Below is a small trained network, with its code and all its weights. Each question gives an input and a target symbol and asks what happens when units are switched off, that is, made to give their printed mean instead of their output.

import numpy as np


def w(rows, s, z=0):
    codes = np.array(rows[::2]) - 128.0
    scale = np.full(codes.shape[1], s)
    scale[-1] = z or s
    return codes * scale


def norm(h):
    return h / np.sqrt((h * h).mean(-1, keepdims=True) + 1e-5)


def f(y):
    return y / 2 * (1 + np.tanh(0.7978845608 * (y + 0.044715 * y**3)))


def softmax(a):
    e = np.exp(a - a.max(-1, keepdims=True))
    return e / e.sum(-1, keepdims=True)


def log_softmax(a):
    a = a - a.max(-1, keepdims=True)
    return a - np.log(np.exp(a).sum(-1, keepdims=True))


def net(x, mask):
    ids = ['βγεηλπστψω'.index(c) for c in x.split()]
    T = len(ids)
    res = E[ids] + P[:T]
    u = 0
    for l in range(2):
        q, k, v = (norm(res) @ M[l].T for M in (Q, K, V))
        z = softmax(np.where(np.tri(T) > 0, q @ k.T / 4**0.5, -1e9)) @ v
        res = res + np.where(mask[u], z, O[l][:, -1]) @ O[l][:, :-1]
        u += 1
        y = f(norm(res) @ A[l][:, :-1].T + A[l][:, -1])
        res = res + np.where(mask[u : u + 8], y, B[l][:, -1]) @ B[l][:, :-1]
        u += 8
    return log_softmax(norm(res)[-1] @ U[:, :-1].T + U[:, -1])


Q, K, V, O, A, B = {}, {}, {}, {}, {}, {}
E = w([
[101,170,198,73],'β',
[68,88,144,129],'γ',
[117,216,118,200],'ε',
[91,83,151,99],'η',
[6,83,143,118],'λ',
[67,154,122,100],'π',
[39,126,183,84],'σ',
[167,150,208,158],'τ',
[76,118,111,97],'ψ',
[92,220,99,50],'ω',
],0.017)
P = w([
[193,84,105,97],'0',
[106,164,200,158],'1',
[164,140,248,135],'2',
[112,102,143,160],'3',
[88,134,159,189],'4',
[86,114,176,127],'5',
[126,135,143,136],'6',
[113,134,133,94],'7',
],0.011)
Q[0] = w([
[136,135,153,88],'L0H1',
[124,199,195,98],'L0H1',
[121,250,228,137],'L0H1',
[145,145,161,139],'L0H1',
],0.018)
K[0] = w([
[117,105,87,127],'L0H1',
[202,69,33,97],'L0H1',
[254,65,37,77],'L0H1',
[137,113,121,102],'L0H1',
],0.019)
V[0] = w([
[73,205,163,190],'L0H1',
[184,107,203,111],'L0H1',
[97,156,106,2],'L0H1',
[210,155,153,112],'L0H1',
],0.018)
O[0] = w([
[70,84,209,183,148],'L0H1',
[109,127,137,6,253],'L0H1',
[38,184,19,153,158],'L0H1',
[146,199,164,72,234],'L0H1',
],0.016,0.0029)
A[0] = w([
[154,156,131,75,143],'L0N1',
[36,118,121,53,179],'L0N2',
[54,71,155,142,187],'L0N3',
[117,194,76,154,154],'L0N4',
[24,125,142,64,179],'L0N5',
[116,48,206,149,135],'L0N6',
[95,7,121,63,115],'L0N7',
[80,55,86,158,2],'L0N8',
],0.016,0.0038)
B[0] = w([
[81,153,113,181,162],'L0N1',
[206,150,174,206,197],'L0N2',
[178,156,180,173,198],'L0N3',
[216,93,217,140,196],'L0N4',
[247,166,148,183,195],'L0N5',
[205,53,232,195,245],'L0N6',
[254,88,145,118,157],'L0N7',
[148,102,27,219,150],'L0N8',
],0.016,0.011)
Q[1] = w([
[154,77,58,177],'L1H1',
[151,252,171,170],'L1H1',
[73,17,149,167],'L1H1',
[130,35,195,118],'L1H1',
],0.017)
K[1] = w([
[119,107,147,211],'L1H1',
[227,108,124,76],'L1H1',
[100,172,214,221],'L1H1',
[66,159,249,182],'L1H1',
],0.021)
V[1] = w([
[199,34,71,76],'L1H1',
[106,98,31,135],'L1H1',
[75,76,121,162],'L1H1',
[172,91,120,252],'L1H1',
],0.02)
O[1] = w([
[103,5,153,58,146],'L1H1',
[175,49,98,179,28],'L1H1',
[94,107,67,167,57],'L1H1',
[84,89,183,220,255],'L1H1',
],0.019,0.012)
A[1] = w([
[123,133,92,17,66],'L1N1',
[6,154,164,23,4],'L1N2',
[98,216,192,59,126],'L1N3',
[142,48,53,170,90],'L1N4',
[159,142,91,99,199],'L1N5',
[181,133,91,179,110],'L1N6',
[46,180,92,211,105],'L1N7',
[155,148,27,164,63],'L1N8',
],0.02,0.0031)
B[1] = w([
[191,69,153,204,199],'L1N1',
[178,126,113,4,160],'L1N2',
[54,104,75,128,254],'L1N3',
[37,142,130,111,194],'L1N4',
[93,91,137,170,163],'L1N5',
[122,166,117,86,191],'L1N6',
[221,85,140,167,185],'L1N7',
[106,135,83,47,164],'L1N8',
],0.028,0.0083)
U = w([
[105,219,156,133,159],'β',
[80,26,166,98,71],'γ',
[41,134,253,124,104],'ε',
[219,52,130,114,37],'η',
[78,75,121,169,109],'λ',
[126,116,76,166,140],'π',
[164,134,141,159,82],'σ',
[162,126,184,55,220],'τ',
[54,113,115,117,252],'ψ',
[203,172,112,146,54],'ω',
],0.013,0.0036)

Each question gives the input, a string of symbols that net reads in full, and the target symbol t.
The units are the heads (4 rows each of Q, K, V and O) and the neurons (one row each of A and B). Each row of codes is followed by its name. A weight is (code - 128) times the scale printed after its matrix; where a second scale follows, it is the last column's (O, A, B and U).
mask holds one flag per unit, layer by layer, with each layer's heads first. A switched-off unit (its flag False) gives its mean, the last column of its rows in O or B, instead of its output. The means were averaged over made-up inputs and are rounded, as every weight is.
A unit's drop is (log p(t) with every unit on - log p(t) with that unit switched off) / (log p(t) with every unit on - log p(t) with every unit switched off).
The circuit of an input: a set's keep is (log p(t) with only the set's units on - log p(t) with every unit switched off) / (log p(t) with every unit on - log p(t) with every unit switched off). Starting from the 12 units with the biggest drops (on a tie, the unit counted first), units are removed one at a time, each time the one whose removal leaves the highest keep (on an exact tie, the one counted first), for as long as the keep stays at least 0.8.
circuit, biggest first: the units of the circuit, biggest drop first
top k neurons: the k neurons with the biggest drops, biggest first
top k neurons in layer l: the k neurons of layer l with the biggest drops, biggest first
drop of u: that unit's drop, to one decimal
input λ γ π π σ ε, target λ: circuit, biggest first	L0H1; L1H1
input η β β, target η: circuit, biggest first	L1H1; L0H1; L1N1
input ψ τ ε ψ τ β, target ψ: circuit, biggest first	L0H1; L1H1; L0N6; L1N4
input ω π σ σ σ γ ε τ, target ω: top neuron in layer 1	L1N7
input γ ε γ τ, target γ: circuit, biggest first	L0H1; L1H1; L0N6; L1N4
input γ ε ω τ π β ω, target γ: circuit, biggest first	L0H1; L1H1; L1N4; L0N6
input η τ σ τ τ, target η: circuit, biggest first	L1H1; L0H1
input γ τ λ, target γ: circuit, biggest first	L1H1; L0H1; L0N6
input π λ ε, target π: top 2 neurons	L1N7; L0N6
input γ β τ ε η η ε, target γ: top 2 neurons	L0N6; L1N4
input γ η τ ε, target γ: circuit, biggest first	L1H1; L0H1; L0N6; L1N4
input γ λ η ε ψ σ τ β, target γ: top 3 neurons	L0N6; L1N4; L0N1
input ψ ω η, target ψ: top 2 neurons	L0N6; L1N4
input λ ω η, target λ: top neuron	L1N4
input ψ β λ τ λ ε, target ψ: top 2 neurons	L1N4; L0N6
input ω ε ε, target ω: top 2 neurons	L1N7; L0N6
input π ω ω ε τ ε, target π: drop of L1H1	0.3
input ω ε ε τ τ τ, target ω: drop of L0H1	1.0
input τ ε ε ε β γ ω, target τ: drop of L1N1	0.1
input π ε γ, target π: circuit, biggest first	L0H1
input λ γ ε π ψ λ ε, target λ: top 2 neurons	L1N4; L0N6
input β η ε λ ψ η β β, target β: top 2 neurons in layer 0	L0N2; L0N5
